Here is a tiny trained network, its code and every weight. The questions are about switching its units off for an input and a class, where a switched-off unit gives its printed mean instead of its output.

import numpy as np


def w(rows, s, z=0):
    codes = np.array(rows[::2]) - 128.0
    scale = np.full(codes.shape[1], s)
    scale[-1] = z or s
    return codes * scale


def f(y):
    return y / 2 * (1 + np.tanh(0.7978845608 * (y + 0.044715 * y**3)))


def log_softmax(a):
    a = a - a.max(-1, keepdims=True)
    return a - np.log(np.exp(a).sum(-1, keepdims=True))


def net(x, mask):
    res = np.array(x, float).reshape(1, 3) / 4 @ E
    y = f(res @ A[0][:, :-1].T + A[0][:, -1])
    res = res + np.where(mask, y, B[0][:, -1]) @ B[0][:, :-1]
    return log_softmax(res[-1] @ U[:, :-1].T + U[:, -1])


A, B = {}, {}
E = w([
[206,238,59,125,186,89],'x0',
[59,163,53,48,126,212],'x1',
[106,88,116,71,254,60],'x2',
],0.0087)
A[0] = w([
[47,82,154,148,23,223,249],'n1',
[50,69,71,48,155,189,178],'n2',
[153,223,41,108,175,142,193],'n3',
[144,214,18,121,120,202,253],'n4',
[144,223,13,87,130,166,217],'n5',
[155,78,254,219,60,130,224],'n6',
[163,104,201,163,51,153,204],'n7',
[37,114,94,18,193,139,200],'n8',
[142,234,71,133,124,112,154],'n9',
[24,89,142,69,122,204,190],'n10',
[112,89,170,142,220,5,222],'n11',
[137,100,218,196,122,103,242],'n12',
[97,199,15,53,182,100,168],'n13',
[65,51,177,96,118,116,226],'n14',
[38,106,84,61,170,129,181],'n15',
[227,186,50,173,171,53,246],'n16',
[135,75,136,149,188,25,199],'n17',
[138,102,141,142,200,40,204],'n18',
],0.0073,0.0045)
B[0] = w([
[14,75,133,171,72,182,236],'n1',
[133,114,77,130,140,200,185],'n2',
[121,182,131,123,240,92,196],'n3',
[66,227,109,115,123,127,210],'n4',
[104,196,120,110,169,155,205],'n5',
[120,107,180,184,116,77,246],'n6',
[119,128,186,198,92,107,205],'n7',
[152,136,107,146,184,212,195],'n8',
[143,192,149,139,153,128,175],'n9',
[83,74,68,128,105,202,188],'n10',
[203,60,176,97,194,122,221],'n11',
[141,97,167,140,129,73,212],'n12',
[144,156,117,162,226,124,196],'n13',
[112,62,159,173,129,173,195],'n14',
[186,125,82,141,184,226,176],'n15',
[195,161,200,61,184,77,224],'n16',
[178,63,159,96,178,91,199],'n17',
[253,74,162,59,238,105,195],'n18',
],0.0077,0.011)
U = w([
[122,127,135,83,98,115,3],'0',
[53,95,181,205,64,109,235],'1',
[178,86,174,93,149,43,128],'2',
[67,107,61,110,48,175,81],'3',
[133,255,140,116,162,94,211],'4',
[83,160,15,123,141,143,84],'5',
[163,78,99,130,180,157,135],'6',
[186,114,130,169,58,79,59],'7',
],0.009,0.0021)

Each question gives the input, the list of numbers given to net, and the class t.
The units are the neurons (one row each of A and B). Each row of codes is followed by its name. A weight is (code - 128) times the scale printed after its matrix; where a second scale follows, it is the last column's (A, B and U).
mask holds one flag per neuron, in row order. A switched-off neuron (its flag False) gives its mean, the last column of its row in B, instead of its output. The means were averaged over made-up inputs and are rounded, as every weight is.
A unit's drop is (log p(t) with every unit on - log p(t) with that unit switched off) / (log p(t) with every unit on - log p(t) with every unit switched off).
The circuit of an input: a set's keep is (log p(t) with only the set's units on - log p(t) with every unit switched off) / (log p(t) with every unit on - log p(t) with every unit switched off). Starting from the 12 units with the biggest drops (on a tie, the unit counted first), units are removed one at a time, each time the one whose removal leaves the highest keep (on an exact tie, the one counted first), for as long as the keep stays at least 0.8.
circuit, biggest first: the units of the circuit, biggest drop first
k most important neurons: the k neurons with the biggest drops, biggest first
drop when u is switched off: that unit's drop, to one decimal
input [-8,-1,4], class 1: circuit, biggest first	(n1)
input [3,-4,-8], class 1: circuit, biggest first	(n18; n7)
input [2,4,-8], class 3: circuit, biggest first	(n1; n16)
input [3,5,2], class 4: 2 most important neurons	(n1; n3)
input [3,-2,-7], class 1: 2 most important neurons	(n18; n13)
input [-4,5,-8], class 3: 2 most important neurons	(n10; n12)
input [-1,-1,0], class 1: 2 most important neurons	(n16; n18)
input [3,7,-7], class 5: 2 most important neurons	(n16; n1)
input [-7,6,-5], class 3: 2 most important neurons	(n10; n2)
input [-5,-5,0], class 1: drop when n16 is switched off	0.2
input [-3,1,-4], class 1: drop when n15 is switched off	0.0
input [-8,6,-3], class 3: drop when n10 is switched off	0.1
input [-6,8,-8], class 3: drop when n10 is switched off	0.1
